Below is a small trained network, with its code and all its weights. Each question gives an input and a target symbol and asks what happens when units are switched off, that is, made to give their printed mean instead of their output.

import numpy as np


def w(rows, s, z=0):
    codes = np.array(rows[::2]) - 128.0
    scale = np.full(codes.shape[1], s)
    scale[-1] = z or s
    return codes * scale


def f(y):
    return np.maximum(y, 0)


def softmax(a):
    e = np.exp(a - a.max(-1, keepdims=True))
    return e / e.sum(-1, keepdims=True)


def log_softmax(a):
    a = a - a.max(-1, keepdims=True)
    return a - np.log(np.exp(a).sum(-1, keepdims=True))


def net(x, mask):
    ids = ['αδεηθμξπτ'.index(c) for c in x.split()]
    T = len(ids)
    res = E[ids] + P[:T]
    u = 0
    for l in range(3):
        q, k, v = (res @ M[l].T for M in (Q, K, V))
        z = softmax(np.where(np.tri(T) > 0, q @ k.T / 2**0.5, -1e9)) @ v
        res = res + np.where(mask[u], z, O[l][:, -1]) @ O[l][:, :-1]
        u += 1
        y = f(res @ A[l][:, :-1].T + A[l][:, -1])
        res = res + np.where(mask[u : u + 8], y, B[l][:, -1]) @ B[l][:, :-1]
        u += 8
    return log_softmax(res[-1] @ U[:, :-1].T + U[:, -1])


Q, K, V, O, A, B = {}, {}, {}, {}, {}, {}
E = w([
[150,217,254],'α',
[164,246,234],'δ',
[67,85,182],'ε',
[91,97,124],'η',
[209,110,99],'θ',
[211,112,90],'μ',
[200,243,187],'ξ',
[137,107,147],'π',
[52,67,193],'τ',
],0.0088)
P = w([
[144,169,63],'0',
[48,165,121],'1',
[155,15,174],'2',
[153,144,84],'3',
[175,103,171],'4',
[164,12,146],'5',
[153,139,84],'6',
[45,164,122],'7',
[247,165,199],'8',
[254,208,54],'9',
],0.0092)
Q[0] = w([
[86,9,93],'L0H0',
[94,107,211],'L0H0',
],0.011)
K[0] = w([
[184,84,87],'L0H0',
[100,193,1],'L0H0',
],0.0099)
V[0] = w([
[255,171,75],'L0H0',
[153,133,112],'L0H0',
],0.0016)
O[0] = w([
[133,254,150,6],'L0H0',
[138,95,88,95],'L0H0',
],0.00084,0.00014)
A[0] = w([
[93,66,142,46],'L0N0',
[180,165,104,3],'L0N1',
[86,141,26,70],'L0N2',
[238,167,132,105],'L0N3',
[106,193,163,12],'L0N4',
[157,247,89,126],'L0N5',
[103,113,105,37],'L0N6',
[156,56,118,77],'L0N7',
],0.012,0.0049)
B[0] = w([
[189,226,101,159],'L0N0',
[137,14,196,149],'L0N1',
[81,99,247,147],'L0N2',
[76,255,177,254],'L0N3',
[195,21,144,151],'L0N4',
[124,57,34,234],'L0N5',
[148,123,131,128],'L0N6',
[137,41,89,167],'L0N7',
],0.017,0.0043)
Q[1] = w([
[248,175,36],'L1H0',
[104,97,244],'L1H0',
],0.011)
K[1] = w([
[42,91,127],'L1H0',
[248,123,167],'L1H0',
],0.013)
V[1] = w([
[254,178,103],'L1H0',
[125,96,104],'L1H0',
],0.003)
O[1] = w([
[85,237,254,3],'L1H0',
[152,96,171,144],'L1H0',
],0.0018,0.00063)
A[1] = w([
[153,108,83,44],'L1N0',
[102,141,249,170],'L1N1',
[121,153,155,3],'L1N2',
[184,127,73,133],'L1N3',
[3,87,162,45],'L1N4',
[121,193,118,19],'L1N5',
[173,173,145,164],'L1N6',
[138,152,63,53],'L1N7',
],0.013,0.0049)
B[1] = w([
[60,117,118,146],'L1N0',
[182,174,20,253],'L1N1',
[191,115,88,144],'L1N2',
[61,92,81,174],'L1N3',
[6,188,117,168],'L1N4',
[136,51,128,167],'L1N5',
[89,138,77,191],'L1N6',
[146,165,167,147],'L1N7',
],0.021,0.0062)
Q[2] = w([
[148,210,235],'L2H0',
[251,63,120],'L2H0',
],0.028)
K[2] = w([
[203,234,36],'L2H0',
[98,3,34],'L2H0',
],0.022)
V[2] = w([
[88,108,175],'L2H0',
[229,134,9],'L2H0',
],0.014)
O[2] = w([
[129,121,80,241],'L2H0',
[90,121,252,5],'L2H0',
],0.016,0.0016)
A[2] = w([
[95,35,151,86],'L2N0',
[70,74,146,137],'L2N1',
[146,136,179,112],'L2N2',
[141,135,143,97],'L2N3',
[252,69,153,134],'L2N4',
[220,116,138,44],'L2N5',
[194,20,131,90],'L2N6',
[128,160,111,1],'L2N7',
],0.017,0.0093)
B[2] = w([
[122,179,18,240],'L2N0',
[186,81,197,254],'L2N1',
[121,104,102,134],'L2N2',
[152,171,148,128],'L2N3',
[38,67,159,141],'L2N4',
[79,231,166,169],'L2N5',
[114,160,255,191],'L2N6',
[157,21,219,240],'L2N7',
],0.028,0.0075)
U = w([
[175,118,200,90],'α',
[215,111,140,138],'δ',
[59,136,93,206],'ε',
[63,9,171,2],'η',
[131,58,131,113],'θ',
[133,97,91,196],'μ',
[138,37,43,26],'ξ',
[117,233,2,178],'π',
[48,169,104,253],'τ',
],0.0092,0.007)

Each question gives the input, a string of symbols that net reads in full, and the target symbol t.
The units are the heads (2 rows each of Q, K, V and O) and the neurons (one row each of A and B). Each row of codes is followed by its name. A weight is (code - 128) times the scale printed after its matrix; where a second scale follows, it is the last column's (O, A, B and U).
mask holds one flag per unit, layer by layer, with each layer's heads first. A switched-off unit (its flag False) gives its mean, the last column of its rows in O or B, instead of its output. The means were averaged over made-up inputs and are rounded, as every weight is.
A unit's drop is (log p(t) with every unit on - log p(t) with that unit switched off) / (log p(t) with every unit on - log p(t) with every unit switched off).
The circuit of an input: a set's keep is (log p(t) with only the set's units on - log p(t) with every unit switched off) / (log p(t) with every unit on - log p(t) with every unit switched off). Starting from the 12 units with the biggest drops (on a tie, the unit counted first), units are removed one at a time, each time the one whose removal leaves the highest keep (on an exact tie, the one counted first), for as long as the keep stays at least 0.8.
circuit, biggest first: the units of the circuit, biggest drop first
k most important neurons: the k neurons with the biggest drops, biggest first
k most important neurons of layer l: the k neurons of layer l with the biggest drops, biggest first
input τ μ δ η ε η π η η ξ, target π: 3 most important neurons	(L0N5, L1N1, L2N7)
input μ η δ η τ δ η θ δ α, target τ: circuit, biggest first	(L0N3, L2N0, L2N1)
input η θ α θ τ μ ε ξ, target ξ: 2 most important neurons of layer 1	(L1N0, L1N5)
input τ τ τ τ η μ τ, target π: circuit, biggest first	(L2N7)
input τ δ η η, target π: 2 most important neurons	(L1N1, L2N7)
input τ π τ θ η μ η τ ε δ, target π: 4 most important neurons	(L0N5, L0N0, L2N7, L2N1)
input η α τ, target α: 3 most important neurons	(L0N0, L0N7, L1N1)
input η α η μ τ θ, target α: circuit, biggest first	(L2N6, L0N7)
input η η η α ξ η η π, target π: 4 most important neurons	(L0N5, L1N1, L0N2, L0N3)
input μ δ π η τ μ μ, target τ: 2 most important neurons of layer 0	(L0N3, L0N0)
input η η τ η τ τ η η, target η: circuit, biggest first	(L2N7, L1N4, L2N0)
input α η α ξ, target α: 2 most important neurons	(L0N3, L1N1)
input τ α η α η η τ π τ δ, target π: 4 most important neurons of layer 0	(L0N5, L0N7, L0N0, L0N2)
input τ ξ π ε τ, target τ: 2 most important neurons	(L1N1, L0N3)
input π τ θ η ε τ, target δ: 2 most important neurons	(L2N1, L0N0)
input τ η δ η π α η τ η ε, target π: circuit, biggest first	(L2N1)
input τ α η η τ α ε, target π: 2 most important neurons	(L1N1, L2N7)
input μ η θ η δ π η, target τ: 3 most important neurons	(L0N5, L1N1, L2N7)
input π η ξ η τ θ τ δ, target δ: 3 most important neurons	(L2N1, L0N5, L2N0)
input μ μ μ α η η η, target τ: circuit, biggest first	(L2N7, L2N0, L2N1)
input η μ η ε ε ε, target δ: 2 most important neurons	(L2N1, L0N0)
input η δ τ, target α: circuit, biggest first	(L2N6, L0N3)
input α ε ε η α η ξ, target α: 3 most important neurons	(L0N0, L0N3, L0N7)
input η η ε τ η η ε, target ξ: circuit, biggest first	(L2H0, L1N4, L2N7)
input η τ τ ε η μ η θ τ ε, target ξ: 2 most important neurons of layer 0	(L0N3, L0N2)
